Here is a tiny trained network, its code and every weight. The questions are about switching its units off for an input and a class, where a switched-off unit gives its printed mean instead of its output.

import numpy as np


def w(rows, s, z=0):
    codes = np.array(rows[::2]) - 128.0
    scale = np.full(codes.shape[1], s)
    scale[-1] = z or s
    return codes * scale


def f(y):
    return y / 2 * (1 + np.tanh(0.7978845608 * (y + 0.044715 * y**3)))


def log_softmax(a):
    a = a - a.max(-1, keepdims=True)
    return a - np.log(np.exp(a).sum(-1, keepdims=True))


def net(x, mask):
    res = np.array(x, float).reshape(1, 3) / 4 @ E
    y = f(res @ A[0][:, :-1].T + A[0][:, -1])
    res = res + np.where(mask, y, B[0][:, -1]) @ B[0][:, :-1]
    return log_softmax(res[-1] @ U[:, :-1].T + U[:, -1])


A, B = {}, {}
E = w([
[164,167,130,111,249,98],'x0',
[105,198,125,141,147,194],'x1',
[87,173,50,64,88,102],'x2',
],0.016)
A[0] = w([
[87,108,98,116,141,53,159],'N1',
[142,91,78,138,82,86,174],'N2',
[106,41,164,135,74,148,211],'N3',
[80,178,69,87,125,141,158],'N4',
[146,76,106,91,194,30,147],'N5',
[147,163,171,190,155,247,183],'N6',
[86,164,158,137,85,151,184],'N7',
[134,180,146,104,158,62,183],'N8',
[109,158,127,137,145,134,103],'N9',
[127,109,127,154,157,146,107],'N10',
[97,198,92,69,157,161,111],'N11',
[134,115,96,145,144,108,94],'N12',
[127,105,138,174,61,131,254],'N13',
[103,60,156,98,87,73,162],'N14',
[71,52,132,121,158,125,123],'N15',
[134,190,123,124,200,95,156],'N16',
[154,31,153,147,148,102,202],'N17',
[114,201,101,105,108,179,115],'N18',
[135,90,159,97,92,213,166],'N19',
[139,126,114,120,86,154,151],'N20',
[143,121,95,52,95,38,153],'N21',
[155,80,196,156,127,91,206],'N22',
[172,176,115,84,95,150,110],'N23',
[118,126,168,90,194,150,181],'N24',
[109,155,84,86,71,126,127],'N25',
],0.014,0.0059)
B[0] = w([
[153,123,166,128,177,163,192],'N1',
[142,158,98,67,167,152,202],'N2',
[174,167,58,175,172,130,233],'N3',
[161,102,96,124,65,177,225],'N4',
[138,100,238,180,120,135,247],'N5',
[2,117,103,126,191,69,251],'N6',
[68,141,120,135,86,152,190],'N7',
[178,101,159,161,153,112,210],'N8',
[133,98,107,118,132,118,146],'N9',
[103,117,135,113,127,99,151],'N10',
[202,79,71,166,132,119,216],'N11',
[120,116,143,144,126,134,135],'N12',
[141,162,54,170,144,168,223],'N13',
[156,169,78,80,165,117,212],'N14',
[155,149,130,120,128,107,152],'N15',
[181,67,106,86,171,65,235],'N16',
[189,170,148,134,58,65,227],'N17',
[121,108,86,137,56,132,200],'N18',
[99,107,99,204,146,160,192],'N19',
[93,136,109,103,116,153,168],'N20',
[124,127,161,101,210,204,235],'N21',
[168,171,133,147,78,58,221],'N22',
[138,113,116,133,109,137,160],'N23',
[128,136,123,79,128,55,201],'N24',
[127,135,141,69,83,166,213],'N25',
],0.023,0.015)
U = w([
[213,108,47,182,106,91,251],'0',
[98,170,123,32,217,218,129],'1',
[2,137,100,213,154,136,112],'2',
[83,112,78,137,29,168,27],'3',
[159,117,215,174,63,64,59],'4',
[130,50,250,86,187,203,99],'5',
[71,83,116,70,189,65,131],'6',
],0.008,0.0026)

Each question gives the input, the list of numbers given to net, and the class t.
The units are the neurons (one row each of A and B). Each row of codes is followed by its name. A weight is (code - 128) times the scale printed after its matrix; where a second scale follows, it is the last column's (A, B and U).
mask holds one flag per neuron, in row order. A switched-off neuron (its flag False) gives its mean, the last column of its row in B, instead of its output. The means were averaged over made-up inputs and are rounded, as every weight is.
A unit's drop is (log p(t) with every unit on - log p(t) with that unit switched off) / (log p(t) with every unit on - log p(t) with every unit switched off).
The circuit of an input: a set's keep is (log p(t) with only the set's units on - log p(t) with every unit switched off) / (log p(t) with every unit on - log p(t) with every unit switched off). Starting from the 12 units with the biggest drops (on a tie, the unit counted first), units are removed one at a time, each time the one whose removal leaves the highest keep (on an exact tie, the one counted first), for as long as the keep stays at least 0.8.
units of the circuit, in order: the units of the circuit, biggest drop first
top k neurons: the k neurons with the biggest drops, biggest first
drop of u: that unit's drop, to one decimal
input [7,3,-8], class 6: units of the circuit, in order => N6
input [2,0,2], class 5: units of the circuit, in order => N3, N22, N13
input [0,-7,3], class 1: top 2 neurons => N14, N2
input [0,2,2], class 3: top 2 neurons => N3, N16
input [-5,1,7], class 3: top 2 neurons => N18, N4
input [0,1,-6], class 2: top 3 neurons => N6, N16, N11
input [1,-5,0], class 4: top 2 neurons => N17, N5
input [6,0,6], class 5: top 3 neurons => N21, N5, N3
input [0,1,1], class 3: drop of N5 => 0.1
input [1,-8,-2], class 4: drop of N5 => 0.7
input [0,8,-1], class 2: drop of N6 => 0.5
